The rows lie along a hidden order. The number after each row says roughly how far along it the row is, from 0 to 15. A new part has a new order.
(in the rows, 128 means zero)
[140  96 148 176  94 105 136 107 121 129 133 118 125 124  43 130 134 120
  89 218 125]  5
[154 126 110  58  95 132 116 129 130  99 126 146 122 127  65 122 130 129
 112  78 193]  9
[ 85 142 148  99 164 103 119 117 129 136 118 149 125 134 223 113 125 133
 165 183 131]  3
[101 104 130  70 135 138 101 116 126 107 101 175 112 119 230 121 114 128
 101  96 176]  11
[140 113 112 103 137 102 134 103 126 126 129 137 125 101 255 127 124 114
 109 177 133]  11
[128  82 129 134  91 136 119  95 120 105 116 139 117 113  37 128 121 125
  58 173 195]  11
[159 112 126 149 134 105 131  91 123 122 133 117 122  97 220 124 121 106
 118 145 126]  8
[ 93  84 145 122 101 137 115 116 120 143 107 165 121 122 134 126 118 134
  98 201 126]  12
[117 105 138  83  86  93 132 128 122 116 135 114 119 132 125 128 144 114
  82 168 130]  6
[112  97 158 108 139 100 122 122 126 142  97 153 122 146 150 118 134 134
 132 225 135]  6
[144 118 120  73 121 132 113 126 130 133 102 180 127 128 214 115 118 139
 145 110 174]  12
[131 112 146 103 113 124 122 136 128 150 105 175 130 149 118 116 129 147
 154 186 143]  8
[117 118 155 154 120 116 132 121 126 125 118 119 126 145   1 129 137 134
  99 226 142]  4
[139  73 155 129 163  78 130 116 126 123  91 130 116 141 182 122 137 116
 110 175 133]  6
[130 138 124  32 111 111 114 128 128 109 130 140 116 129 218 118 128 117
 133  78 143]  5
[155 117 119 151 115 138 117  81 124 122 133 151 128  95 142 124 107 126
 119 167 155]  10
[126 149 138 148 118 117 128  94 122 121 148 108 125 102 129 125 119 119
 109 239 132]  4
[144 121 161 173 120 114 127 113 127 141 115 128 131 143  13 117 131 139
 150 245 131]  2
[161  72 132 147  79 111 142 130 124 144 119 125 133 130  70 133 142 124
 105 161 107]  11
[ 90 146 146 144 108 138 119 113 124 156 121 164 133 124 105 122 118 145
 149 253 101]  7
[148 109 122 105 165 135 108 104 132 117 101 182 124 120 161 113 112 139
 140 113 203]  11
[146 138 130  96 144 119 108  94 129  84 130 128 115 120  79 108 126 123
 128 162 228]  2
[185  73 118  75 127  95 129 120 131 111 102 154 123 131 173 120 138 115
 113  68 186]  11
[193 123 120 161 124  99 137  88 129 114 144 124 133 112  60 120 127 118
 128 182 176]  5
[110 129 156  81 129 117 111 123 127 119 110 143 118 148  99 113 132 137
 137 192 160]  2
[119 118 147 149  82 127 127 118 122 118 133 101 123 133   1 129 133 128
  94 201 144]  3
[182 120 129 199 116 117 139  84 126 153 140 141 140 105  78 123 120 131
 153 245 119]  7
[165  74 116  69  64 108 125 102 123 137 112 197 126 108 194 118 125 122
 113 143 145]  15
[137 155 135 165 158 115 129  94 126 130 146 109 128 111 176 125 118 119
 147 190 112]  3
[193 129 118 143 108 133 118  98 130 110 131 134 129 119  15 117 119 131
 138 127 195]  6
[185 122 131 159 131 122 131 112 134 131 117 153 138 138  32 115 127 143
 169 181 172]  6
[153  80 139  85  94 114 124 138 128 130  96 157 125 150  58 120 140 132
 119 122 157]  9
[141 162 123  61  92  92 134 114 127 112 164 113 128 122  85 116 140 122
 140 220 148]  0
[160  81 119 142 111 140 124 113 131 131  99 181 132 129  39 123 121 142
 115 147 198]  15
[104 161 147 141  94 154 114 112 122 136 140 122 127 123  75 124 122 138
 141 201 110]  3
[132  92 135  56 108 110 119 144 130 115  98 155 120 151  96 117 140 134
 105 123 177]  9
[149 153 148 159 117 118 133 114 127 131 146 102 133 135  22 121 133 131
 150 229 118]  0
[144 135 128  76 173  87 132 127 131 120 124 114 122 133 255 122 134 112
 148  89 126]  6
[101 125 144 177 107 149 127 135 124 120 128  96 124 138   1 137 130 128
  95 136 116]  5
[160 150 119 115 135 118 125 104 131 147 137 159 137 120 166 112 119 139
 192 196 122]  5
[155  70 126 128 122 121 130 131 129 144  96 171 130 135 147 127 129 133
 126 107 139]  15
[137 125 110  77  48 149 120 136 124 121 126 148 124 122  90 128 129 128
 109  61 140]  11
[161 137 134  84  62  94 137 129 127 130 159 134 133 133  40 118 147 126
 157 188 108]  0
[ 99 130 142  53 121 119 114 138 127 130 112 156 119 141 208 117 129 133
 140 148 133]  7
[131 121 108  51 109 114 123 127 126 119 129 151 122 113 249 123 125 117
 115  85 120]  11
[114 175 123  61 142 125 119 162 133 114 141 118 125 149 184 121 139 128
 160  61 136]  3
[145 126 138 184 179 113 131  95 127 143 123 137 131 112 186 122 115 128
 147 200 122]  7
